Here is a tiny trained network, its code and every weight. The questions are about switching its units off for an input and a class, where a switched-off unit gives its printed mean instead of its output.

import numpy as np


def w(rows, s, z=0):
    codes = np.array(rows[::2]) - 128.0
    scale = np.full(codes.shape[1], s)
    scale[-1] = z or s
    return codes * scale


def f(y):
    return np.maximum(y, 0)


def log_softmax(a):
    a = a - a.max(-1, keepdims=True)
    return a - np.log(np.exp(a).sum(-1, keepdims=True))


def net(x, mask):
    res = np.array(x, float).reshape(1, 6) / 4 @ E
    y = f(res @ A[0][:, :-1].T + A[0][:, -1])
    res = res + np.where(mask, y, B[0][:, -1]) @ B[0][:, :-1]
    return log_softmax(res[-1] @ U[:, :-1].T + U[:, -1])


A, B = {}, {}
E = w([
[188,106,94,215,63],'x0',
[122,57,222,166,37],'x1',
[193,141,139,230,241],'x2',
[46,254,146,190,117],'x3',
[155,91,23,102,136],'x4',
[230,185,172,94,96],'x5',
],0.0076)
A[0] = w([
[230,101,175,138,95,110],'neuron 0',
[174,46,124,124,122,190],'neuron 1',
[71,117,96,121,67,160],'neuron 2',
[161,186,103,92,181,224],'neuron 3',
[86,166,250,159,143,151],'neuron 4',
[219,136,150,63,92,253],'neuron 5',
[79,104,136,96,89,107],'neuron 6',
[179,73,160,125,93,164],'neuron 7',
[181,83,156,106,136,179],'neuron 8',
[133,46,88,152,143,134],'neuron 9',
[173,111,142,131,120,90],'neuron 10',
[86,95,141,123,90,180],'neuron 11',
[65,176,189,144,110,181],'neuron 12',
[98,101,137,91,82,140],'neuron 13',
[105,112,73,128,172,180],'neuron 14',
[80,140,111,98,89,156],'neuron 15',
[91,153,129,167,180,192],'neuron 16',
[105,88,91,97,195,201],'neuron 17',
[113,122,119,106,171,71],'neuron 18',
[142,172,119,244,95,158],'neuron 19',
[193,146,123,154,105,175],'neuron 20',
[101,68,97,161,117,165],'neuron 21',
[89,142,121,71,79,212],'neuron 22',
],0.014,0.0051)
B[0] = w([
[231,157,192,167,187,225],'neuron 0',
[191,135,203,35,181,219],'neuron 1',
[103,75,146,125,45,198],'neuron 2',
[59,246,73,158,102,232],'neuron 3',
[40,72,134,165,254,249],'neuron 4',
[99,217,227,168,131,249],'neuron 5',
[112,81,153,125,33,183],'neuron 6',
[184,119,227,127,138,213],'neuron 7',
[226,217,213,89,177,203],'neuron 8',
[193,102,115,19,159,189],'neuron 9',
[147,163,160,132,146,162],'neuron 10',
[114,43,177,110,87,190],'neuron 11',
[12,46,145,181,152,228],'neuron 12',
[118,89,178,117,64,190],'neuron 13',
[144,173,40,74,82,198],'neuron 14',
[81,112,143,136,47,192],'neuron 15',
[94,98,47,140,175,205],'neuron 16',
[95,155,58,26,136,216],'neuron 17',
[91,184,109,115,121,157],'neuron 18',
[218,80,28,216,147,223],'neuron 19',
[209,145,135,225,147,197],'neuron 20',
[136,16,99,58,160,181],'neuron 21',
[32,131,180,157,7,219],'neuron 22',
],0.0073,0.011)
U = w([
[149,43,132,2,136,128],'0',
[72,215,44,83,119,23],'1',
[75,229,174,177,61,248],'2',
[73,40,190,153,4,73],'3',
[48,63,139,206,214,125],'4',
[200,163,249,167,151,71],'5',
[178,117,22,234,105,249],'6',
],0.0082,0.0016)

Each question gives the input, the list of numbers given to net, and the class t.
The units are the neurons (one row each of A and B). Each row of codes is followed by its name. A weight is (code - 128) times the scale printed after its matrix; where a second scale follows, it is the last column's (A, B and U).
mask holds one flag per neuron, in row order. A switched-off neuron (its flag False) gives its mean, the last column of its row in B, instead of its output. The means were averaged over made-up inputs and are rounded, as every weight is.
A unit's drop is (log p(t) with every unit on - log p(t) with that unit switched off) / (log p(t) with every unit on - log p(t) with every unit switched off).
The circuit of an input: a set's keep is (log p(t) with only the set's units on - log p(t) with every unit switched off) / (log p(t) with every unit on - log p(t) with every unit switched off). Starting from the 12 units with the biggest drops (on a tie, the unit counted first), units are removed one at a time, each time the one whose removal leaves the highest keep (on an exact tie, the one counted first), for as long as the keep stays at least 0.8.
circuit, biggest first: the units of the circuit, biggest drop first
top k neurons: the k neurons with the biggest drops, biggest first
drop when u is switched off: that unit's drop, to one decimal
input [-8,-2,8,-8,2,3], class 1: circuit, biggest first : (neuron 17; neuron 3)
input [4,1,-3,6,2,6], class 6: circuit, biggest first : (neuron 19)
input [2,-1,1,-2,5,0], class 0: circuit, biggest first : (neuron 9; neuron 1)
input [2,-6,7,-7,-4,-2], class 1: circuit, biggest first : (neuron 3; neuron 17; neuron 14)
input [-3,-5,-5,0,6,-5], class 1: top 2 neurons : (neuron 17; neuron 14)
input [5,-3,4,7,-4,0], class 6: top 2 neurons : (neuron 19; neuron 5)
input [6,-6,8,-6,6,-1], class 0: top 4 neurons : (neuron 9; neuron 1; neuron 17; neuron 21)
input [8,6,5,-3,8,-5], class 0: top 2 neurons : (neuron 21; neuron 9)
input [7,-4,-2,8,-4,-3], class 4: top 2 neurons : (neuron 12; neuron 4)
input [5,-3,7,-1,-7,0], class 6: drop when neuron 19 is switched off : 0.2
input [-3,3,-1,8,-2,-1], class 4: drop when neuron 4 is switched off : 0.4
input [7,-8,-3,8,5,-8], class 6: drop when neuron 5 is switched off : 0.3
input [-8,4,-4,6,0,1], class 3: drop when neuron 1 is switched off : 0.0
input [2,-7,-2,-1,7,-7], class 1: circuit, biggest first : (neuron 14)
